Here is a tiny trained network, its code and every weight. The questions are about switching its units off for an input and a target symbol, where a switched-off unit gives its printed mean instead of its output.

import numpy as np


def w(rows, s, z=0):
    codes = np.array(rows[::2]) - 128.0
    scale = np.full(codes.shape[1], s)
    scale[-1] = z or s
    return codes * scale


def f(y):
    return y / 2 * (1 + np.tanh(0.7978845608 * (y + 0.044715 * y**3)))


def softmax(a):
    e = np.exp(a - a.max(-1, keepdims=True))
    return e / e.sum(-1, keepdims=True)


def log_softmax(a):
    a = a - a.max(-1, keepdims=True)
    return a - np.log(np.exp(a).sum(-1, keepdims=True))


def net(x, mask):
    ids = ['ΘΞΦΩαβγελτψ'.index(c) for c in x.split()]
    T = len(ids)
    res = E[ids] + P[:T]
    u = 0
    for l in range(2):
        q, k, v = (res @ M[l].T for M in (Q, K, V))
        z = softmax(np.where(np.tri(T) > 0, q @ k.T / 4**0.5, -1e9)) @ v
        res = res + np.where(mask[u], z, O[l][:, -1]) @ O[l][:, :-1]
        u += 1
        y = f(res @ A[l][:, :-1].T + A[l][:, -1])
        res = res + np.where(mask[u : u + 12], y, B[l][:, -1]) @ B[l][:, :-1]
        u += 12
    return log_softmax(res[-1] @ U[:, :-1].T + U[:, -1])


Q, K, V, O, A, B = {}, {}, {}, {}, {}, {}
E = w([
[122,107,137],'Θ',
[72,153,90],'Ξ',
[24,12,51],'Φ',
[130,131,127],'Ω',
[146,66,255],'α',
[120,109,139],'β',
[128,106,135],'γ',
[122,108,137],'ε',
[6,80,96],'λ',
[88,116,115],'τ',
[77,71,224],'ψ',
],0.016)
P = w([
[253,41,71],'0',
[135,91,47],'1',
[108,100,54],'2',
[99,99,66],'3',
[100,103,40],'4',
[57,126,50],'5',
[52,136,49],'6',
[20,139,49],'7',
[25,146,48],'8',
],0.0051)
Q[0] = w([
[89,150,123],'0.h0',
[154,248,187],'0.h0',
[176,159,218],'0.h0',
[108,165,208],'0.h0',
],0.015)
K[0] = w([
[154,127,251],'0.h0',
[201,165,117],'0.h0',
[212,137,94],'0.h0',
[214,206,126],'0.h0',
],0.013)
V[0] = w([
[161,193,206],'0.h0',
[191,231,62],'0.h0',
[118,228,255],'0.h0',
[121,100,64],'0.h0',
],0.0089)
O[0] = w([
[254,31,53,21],'0.h0',
[236,221,102,44],'0.h0',
[97,72,50,6],'0.h0',
[158,198,120,183],'0.h0',
],0.006,0.011)
A[0] = w([
[192,200,244,67],'0.n0',
[83,93,128,25],'0.n1',
[172,158,111,41],'0.n2',
[175,123,170,97],'0.n3',
[191,166,102,247],'0.n4',
[121,220,102,79],'0.n5',
[223,41,81,169],'0.n6',
[98,67,107,70],'0.n7',
[53,126,146,89],'0.n8',
[142,72,214,1],'0.n9',
[22,140,158,82],'0.n10',
[135,111,130,12],'0.n11',
],0.011,0.0043)
B[0] = w([
[108,76,153,142],'0.n0',
[137,154,129,147],'0.n1',
[218,166,103,123],'0.n2',
[83,165,111,124],'0.n3',
[146,254,227,128],'0.n4',
[112,78,127,147],'0.n5',
[229,137,148,127],'0.n6',
[170,159,178,136],'0.n7',
[160,112,137,206],'0.n8',
[126,133,10,134],'0.n9',
[167,113,136,249],'0.n10',
[178,164,64,120],'0.n11',
],0.0089,0.02)
Q[1] = w([
[179,234,9],'1.h0',
[103,94,208],'1.h0',
[97,117,180],'1.h0',
[81,185,127],'1.h0',
],0.016)
K[1] = w([
[57,109,122],'1.h0',
[250,148,109],'1.h0',
[172,131,141],'1.h0',
[177,79,126],'1.h0',
],0.021)
V[1] = w([
[252,91,115],'1.h0',
[192,182,97],'1.h0',
[113,127,2],'1.h0',
[117,197,106],'1.h0',
],0.0098)
O[1] = w([
[255,127,35,75],'1.h0',
[150,181,100,85],'1.h0',
[75,123,66,2],'1.h0',
[48,254,131,117],'1.h0',
],0.0078,0.0093)
A[1] = w([
[117,202,139,26],'1.n0',
[153,163,95,253],'1.n1',
[195,135,109,1],'1.n2',
[136,165,144,43],'1.n3',
[64,33,162,211],'1.n4',
[119,237,77,41],'1.n5',
[134,140,132,86],'1.n6',
[208,253,138,59],'1.n7',
[140,55,90,93],'1.n8',
[155,159,13,118],'1.n9',
[105,115,128,55],'1.n10',
[57,113,115,45],'1.n11',
],0.011,0.0041)
B[1] = w([
[133,113,218,133],'1.n0',
[41,150,202,129],'1.n1',
[1,103,127,131],'1.n2',
[134,143,151,126],'1.n3',
[163,145,88,250],'1.n4',
[75,120,219,131],'1.n5',
[123,133,146,124],'1.n6',
[112,116,103,136],'1.n7',
[125,160,197,134],'1.n8',
[96,79,188,131],'1.n9',
[155,89,79,130],'1.n10',
[153,16,113,143],'1.n11',
],0.0066,0.02)
U = w([
[184,104,113,3],'Θ',
[11,106,95,124],'Ξ',
[189,75,191,221],'Φ',
[254,227,133,170],'Ω',
[125,4,72,72],'α',
[191,107,110,47],'β',
[200,118,107,82],'γ',
[188,108,108,20],'ε',
[159,69,142,198],'λ',
[109,74,85,248],'τ',
[213,43,66,238],'ψ',
],0.0098,0.0043)

Each question gives the input, a string of symbols that net reads in full, and the target symbol t.
The units are the heads (4 rows each of Q, K, V and O) and the neurons (one row each of A and B). Each row of codes is followed by its name. A weight is (code - 128) times the scale printed after its matrix; where a second scale follows, it is the last column's (O, A, B and U).
mask holds one flag per unit, layer by layer, with each layer's heads first. A switched-off unit (its flag False) gives its mean, the last column of its rows in O or B, instead of its output. The means were averaged over made-up inputs and are rounded, as every weight is.
A unit's drop is (log p(t) with every unit on - log p(t) with that unit switched off) / (log p(t) with every unit on - log p(t) with every unit switched off).
The circuit of an input: a set's keep is (log p(t) with only the set's units on - log p(t) with every unit switched off) / (log p(t) with every unit on - log p(t) with every unit switched off). Starting from the 12 units with the biggest drops (on a tie, the unit counted first), units are removed one at a time, each time the one whose removal leaves the highest keep (on an exact tie, the one counted first), for as long as the keep stays at least 0.8.
circuit, biggest first: the units of the circuit, biggest drop first
most important unit: the unit with the biggest drop
k most important neurons: the k neurons with the biggest drops, biggest first
top k neurons in layer l: the k neurons of layer l with the biggest drops, biggest first
drop of u: that unit's drop, to one decimal
input Φ Ξ Φ Ξ ε λ, target Φ: most important unit : 0.h0
input Ω γ Ξ Φ ψ Ω Θ λ Φ, target Φ: 2 most important neurons : 0.n10, 1.n4
input Ω Θ ε, target Ω: 2 most important neurons : 0.n10, 0.n4
input ψ β γ α ψ, target ψ: circuit, biggest first : 0.h0, 1.h0
input Ξ τ Ξ Ξ τ, target Ξ: circuit, biggest first : 0.n10, 1.h0, 0.h0, 0.n8
input Ξ Ξ Ξ Ξ ε Ξ Ξ β, target Ξ: circuit, biggest first : 0.n10, 0.h0, 1.h0, 0.n8
input ψ ε Φ Ξ Ω Ξ, target ψ: circuit, biggest first : 1.h0, 0.h0
input Ξ Ω Ξ τ Ω Ξ Ω, target Ξ: top 3 neurons in layer 0 : 0.n10, 0.n8, 0.n7
input Ω Ω τ Ξ Θ Ξ λ Ω, target Ω: circuit, biggest first : 0.h0, 1.h0
input ψ τ τ γ ψ Ω Ω Ξ Ξ, target ψ: circuit, biggest first : 0.h0, 1.h0
input ψ Ω Ξ Ω Φ ψ β Φ ψ, target ψ: 2 most important neurons : 0.n9, 0.n7
input Ω Ξ α Ξ Ω τ λ Ω, target Ω: circuit, biggest first : 0.h0, 1.h0, 0.n4
input α β α Ξ, target α: top 2 neurons in layer 1 : 1.n2, 1.n9
input Ω Ξ Ξ ψ Ξ τ ψ λ, target Φ: most important unit : 0.n7
input α Ξ ε, target α: top 2 neurons in layer 1 : 1.n2, 1.n9
input Φ Φ Ω Ω τ Ξ, target Φ: drop of 0.n0 : -0.1
input ψ Ξ β, target ψ: drop of 0.n9 : 0.2
input Ξ ε Ξ Ξ Ξ τ, target Ξ: drop of 0.n8 : 0.6
